Below are the code and all the weights of a small trained network. Each question names an input and a target symbol and asks about switching units off, where a switched-off unit gives its printed mean instead of its output.

import numpy as np


def w(rows, s, z=0):
    codes = np.array(rows[::2]) - 128.0
    scale = np.full(codes.shape[1], s)
    scale[-1] = z or s
    return codes * scale


def f(y):
    return y / 2 * (1 + np.tanh(0.7978845608 * (y + 0.044715 * y**3)))


def softmax(a):
    e = np.exp(a - a.max(-1, keepdims=True))
    return e / e.sum(-1, keepdims=True)


def log_softmax(a):
    a = a - a.max(-1, keepdims=True)
    return a - np.log(np.exp(a).sum(-1, keepdims=True))


def net(x, mask):
    ids = ['αεζλμσ'.index(c) for c in x.split()]
    T = len(ids)
    res = E[ids] + P[:T]
    r = res
    for j in range(2):
        rows = slice(2 * j, 2 * j + 2)
        q, k, v = (r @ M[0][rows].T for M in (Q, K, V))
        z = softmax(np.where(np.tri(T) > 0, q @ k.T / 2**0.5, -1e9)) @ v
        o = O[0][rows]
        res = res + np.where(mask[j], z, o[:, -1]) @ o[:, :-1]
    y = f(res @ A[0][:, :-1].T + A[0][:, -1])
    res = res + np.where(mask[2:10], y, B[0][:, -1]) @ B[0][:, :-1]
    return log_softmax(res[-1] @ U[:, :-1].T + U[:, -1])


Q, K, V, O, A, B = {}, {}, {}, {}, {}, {}
E = w([
[78,159,170,64],'α',
[228,155,153,79],'ε',
[102,90,155,206],'ζ',
[221,152,153,77],'λ',
[116,71,176,183],'μ',
[100,135,8,157],'σ',
],0.015)
P = w([
[131,34,123,80],'0',
[144,76,137,101],'1',
[148,113,148,113],'2',
[154,149,158,125],'3',
[150,185,167,137],'4',
[148,219,177,149],'5',
[143,252,186,161],'6',
],0.013)
Q[0] = w([
[4,35,62,200],'H1',
[112,126,100,108],'H1',
[186,111,188,137],'H2',
[48,71,113,171],'H2',
],0.02)
K[0] = w([
[169,39,117,87],'H1',
[104,65,144,24],'H1',
[98,132,247,186],'H2',
[134,60,76,106],'H2',
],0.011)
V[0] = w([
[2,107,170,67],'H1',
[38,107,71,235],'H1',
[159,200,119,44],'H2',
[58,74,79,142],'H2',
],0.0086)
O[0] = w([
[2,186,83,93,119],'H1',
[167,118,22,85,2],'H1',
[118,43,125,42,165],'H2',
[172,194,179,130,58],'H2',
],0.0099,0.008)
A[0] = w([
[181,82,191,117,145],'N1',
[159,184,128,179,182],'N2',
[79,71,166,153,130],'N3',
[176,14,132,76,64],'N4',
[95,56,77,163,189],'N5',
[201,106,181,157,204],'N6',
[106,29,62,148,254],'N7',
[115,150,102,7,227],'N8',
],0.011,0.0065)
B[0] = w([
[75,117,118,123,233],'N1',
[141,170,89,130,169],'N2',
[160,155,107,92,187],'N3',
[212,102,106,97,195],'N4',
[72,101,143,162,132],'N5',
[94,128,84,130,253],'N6',
[59,114,146,248,148],'N7',
[181,136,166,168,195],'N8',
],0.014,0.013)
U = w([
[185,133,254,120,142],'α',
[127,77,108,79,101],'ε',
[7,95,101,170,198],'ζ',
[117,57,105,68,117],'λ',
[243,93,130,180,2],'μ',
[242,223,24,115,141],'σ',
],0.0059,0.0048)

Each question gives the input, a string of symbols that net reads in full, and the target symbol t.
The units are the heads (2 rows each of Q, K, V and O) and the neurons (one row each of A and B). Each row of codes is followed by its name. A weight is (code - 128) times the scale printed after its matrix; where a second scale follows, it is the last column's (O, A, B and U).
mask holds one flag per unit, heads first, then neurons. A switched-off unit (its flag False) gives its mean, the last column of its rows in O or B, instead of its output. The means were averaged over made-up inputs and are rounded, as every weight is.
A unit's drop is (log p(t) with every unit on - log p(t) with that unit switched off) / (log p(t) with every unit on - log p(t) with every unit switched off).
The circuit of an input: a set's keep is (log p(t) with only the set's units on - log p(t) with every unit switched off) / (log p(t) with every unit on - log p(t) with every unit switched off). Starting from all 10 units, units are removed one at a time, each time the one whose removal leaves the highest keep (on an exact tie, the one counted first), for as long as the keep stays at least 0.8.
circuit, biggest first: the units of the circuit, biggest drop first
most important unit: the unit with the biggest drop
top k neurons: the k neurons with the biggest drops, biggest first
which heads matter: for each layer, one digit per head in row order, 1 if its drop is at least 0.15 and else 0, layers parted by /
drop when u is switched off: that unit's drop, to one decimal
input ζ α ε λ ζ, target σ: top 4 neurons => N2, N7, N1, N5
input α ζ ζ α, target α: circuit, biggest first => N6, N8, H1, N1
input σ μ λ σ, target σ: circuit, biggest first => H2, N2
input α ζ μ ε α ε μ, target σ: most important unit => H2
input μ ζ ε, target σ: circuit, biggest first => H2, H1
input σ α μ λ μ, target σ: circuit, biggest first => H2, N2
input ζ λ σ λ, target μ: top 2 neurons => N4, N8
input σ ζ μ λ μ ε, target ζ: which heads matter => 10
input μ ζ α λ, target α: top 2 neurons => N6, N8
input ε λ μ λ ζ ζ, target σ: top 3 neurons => N2, N1, N7
input α ε α ε, target α: top 2 neurons => N8, N6
input ζ ε α, target α: drop when N6 is switched off => 0.3
input λ σ λ ε ε ε, target λ: drop when N4 is switched off => 0.2
input α α ζ ζ μ λ, target ζ: drop when N3 is switched off => 0.1
input ζ ε λ ε ζ ε λ, target λ: top neuron => N1
